Below is a small trained network, with its code and all its weights. Each question gives an input and a target symbol and asks what happens when units are switched off, that is, made to give their printed mean instead of their output.

import numpy as np


def w(rows, s, z=0):
    codes = np.array(rows[::2]) - 128.0
    scale = np.full(codes.shape[1], s)
    scale[-1] = z or s
    return codes * scale


def norm(h):
    return h / np.sqrt((h * h).mean(-1, keepdims=True) + 1e-5)


def f(y):
    return y / 2 * (1 + np.tanh(0.7978845608 * (y + 0.044715 * y**3)))


def softmax(a):
    e = np.exp(a - a.max(-1, keepdims=True))
    return e / e.sum(-1, keepdims=True)


def log_softmax(a):
    a = a - a.max(-1, keepdims=True)
    return a - np.log(np.exp(a).sum(-1, keepdims=True))


def net(x, mask):
    ids = ['αγεζηθμπσψω'.index(c) for c in x.split()]
    T = len(ids)
    res = E[ids] + P[:T]
    u = 0
    for l in range(2):
        q, k, v = (norm(res) @ M[l].T for M in (Q, K, V))
        z = softmax(np.where(np.tri(T) > 0, q @ k.T / 3**0.5, -1e9)) @ v
        res = res + np.where(mask[u], z, O[l][:, -1]) @ O[l][:, :-1]
        u += 1
        y = f(norm(res) @ A[l][:, :-1].T + A[l][:, -1])
        res = res + np.where(mask[u : u + 4], y, B[l][:, -1]) @ B[l][:, :-1]
        u += 4
    return log_softmax(norm(res)[-1] @ U[:, :-1].T + U[:, -1])


Q, K, V, O, A, B = {}, {}, {}, {}, {}, {}
E = w([
[187,154,122,103,132,56],'α',
[147,94,180,203,134,141],'γ',
[109,94,119,124,187,92],'ε',
[68,188,94,138,161,145],'ζ',
[164,87,153,101,80,96],'η',
[250,155,72,123,139,157],'θ',
[142,132,113,224,156,133],'μ',
[128,111,133,100,123,173],'π',
[141,128,222,129,174,149],'σ',
[87,96,61,172,76,134],'ψ',
[168,95,56,186,77,65],'ω',
],0.014)
P = w([
[122,214,138,255,15,188],'0',
[118,89,111,135,197,180],'1',
[119,98,92,127,184,204],'2',
[134,97,108,121,197,202],'3',
[115,121,92,148,175,182],'4',
[123,118,96,128,161,188],'5',
],0.0036)
Q[0] = w([
[178,85,196,147,190,208],'0.h1',
[240,154,191,46,81,154],'0.h1',
[106,253,145,53,211,86],'0.h1',
],0.0038)
K[0] = w([
[127,202,162,165,38,82],'0.h1',
[137,225,158,45,56,150],'0.h1',
[187,90,155,3,155,123],'0.h1',
],0.005)
V[0] = w([
[86,176,84,110,166,126],'0.h1',
[96,3,98,223,197,65],'0.h1',
[88,137,90,176,171,168],'0.h1',
],0.0056)
O[0] = w([
[43,254,127,68,87,123,116],'0.h1',
[98,72,130,67,176,66,253],'0.h1',
[109,124,124,123,209,163,186],'0.h1',
],0.0065,0.0044)
A[0] = w([
[96,111,98,157,64,48,128],'0.n1',
[38,210,132,193,238,54,135],'0.n2',
[198,140,108,108,123,255,252],'0.n3',
[63,78,175,153,154,75,221],'0.n4',
],0.0058,0.0027)
B[0] = w([
[53,167,126,120,184,218,140],'0.n1',
[194,178,79,111,163,156,249],'0.n2',
[114,78,97,31,174,155,229],'0.n3',
[227,1,106,18,96,69,255],'0.n4',
],0.0048,0.0036)
Q[1] = w([
[150,115,81,95,129,89],'1.h1',
[56,221,255,190,39,95],'1.h1',
[214,110,85,50,172,137],'1.h1',
],0.0077)
K[1] = w([
[127,151,179,179,118,176],'1.h1',
[93,81,81,9,246,61],'1.h1',
[108,153,106,254,51,225],'1.h1',
],0.0069)
V[1] = w([
[54,94,128,254,109,193],'1.h1',
[101,106,204,116,212,167],'1.h1',
[111,160,120,187,206,51],'1.h1',
],0.0051)
O[1] = w([
[62,117,138,211,80,193,251],'1.h1',
[108,81,254,108,235,165,60],'1.h1',
[138,182,81,233,185,49,104],'1.h1',
],0.0082,0.0021)
A[1] = w([
[87,136,142,114,106,167,116],'1.n1',
[143,82,253,90,153,189,161],'1.n2',
[127,129,139,168,83,184,64],'1.n3',
[157,167,139,163,33,182,253],'1.n4',
],0.0069,0.0031)
B[1] = w([
[122,146,83,121,254,85,120],'1.n1',
[111,198,131,150,102,103,255],'1.n2',
[77,51,75,69,147,169,126],'1.n3',
[90,153,172,101,137,95,200],'1.n4',
],0.0084,0.0035)
U = w([
[195,215,109,113,87,58,131],'α',
[166,58,207,197,147,146,20],'γ',
[161,103,130,40,219,52,105],'ε',
[83,217,111,130,171,128,224],'ζ',
[171,72,168,74,27,137,227],'η',
[240,165,100,78,112,196,58],'θ',
[171,118,106,247,205,138,84],'μ',
[69,123,169,44,130,221,157],'π',
[135,155,254,137,179,162,212],'σ',
[11,97,96,160,90,154,98],'ψ',
[133,124,72,199,68,98,7],'ω',
],0.0082,0.0015)

Each question gives the input, a string of symbols that net reads in full, and the target symbol t.
The units are the heads (3 rows each of Q, K, V and O) and the neurons (one row each of A and B). Each row of codes is followed by its name. A weight is (code - 128) times the scale printed after its matrix; where a second scale follows, it is the last column's (O, A, B and U).
mask holds one flag per unit, layer by layer, with each layer's heads first. A switched-off unit (its flag False) gives its mean, the last column of its rows in O or B, instead of its output. The means were averaged over made-up inputs and are rounded, as every weight is.
A unit's drop is (log p(t) with every unit on - log p(t) with that unit switched off) / (log p(t) with every unit on - log p(t) with every unit switched off).
The circuit of an input: a set's keep is (log p(t) with only the set's units on - log p(t) with every unit switched off) / (log p(t) with every unit on - log p(t) with every unit switched off). Starting from all 10 units, units are removed one at a time, each time the one whose removal leaves the highest keep (on an exact tie, the one counted first), for as long as the keep stays at least 0.8.
units of the circuit, in order: the units of the circuit, biggest drop first
most important unit: the unit with the biggest drop
k most important neurons: the k neurons with the biggest drops, biggest first
top k neurons in layer l: the k neurons of layer l with the biggest drops, biggest first
drop when u is switched off: that unit's drop, to one decimal
input ψ σ ζ π ψ ε, target ψ: units of the circuit, in order => [1.h1]
input ψ ω γ α π, target ψ: units of the circuit, in order => [1.h1; 0.n4]
input ε α ψ, target ε: units of the circuit, in order => [0.h1; 1.h1]
input σ μ η, target σ: units of the circuit, in order => [1.h1; 1.n2]
input ε η ψ ε ε μ, target ε: units of the circuit, in order => [0.h1; 1.h1]
input π μ θ ε, target π: units of the circuit, in order => [0.h1; 1.h1]
input η ψ η α, target η: units of the circuit, in order => [1.h1; 0.h1; 0.n2]
input π μ η η π ψ, target π: 2 most important neurons => [0.n3; 0.n1]
input ε ψ ε ε γ, target ε: units of the circuit, in order => [0.h1; 0.n4]
input σ θ σ μ η, target σ: units of the circuit, in order => [1.h1; 0.h1; 1.n2]
input ψ η σ μ α, target ψ: top 3 neurons in layer 0 => [0.n4; 0.n1; 0.n2]
input π ψ η, target π: top 2 neurons in layer 0 => [0.n4; 0.n2]
input η ε ε α, target η: top 2 neurons in layer 1 => [1.n2; 1.n1]
input π η π η ζ η, target π: most important unit => 0.h1
input ε α α γ ε π, target ε: drop when 1.h1 is switched off => 0.8
input α μ μ σ, target α: drop when 1.h1 is switched off => 0.4
input ε γ μ, target ε: drop when 0.n4 is switched off => 0.3
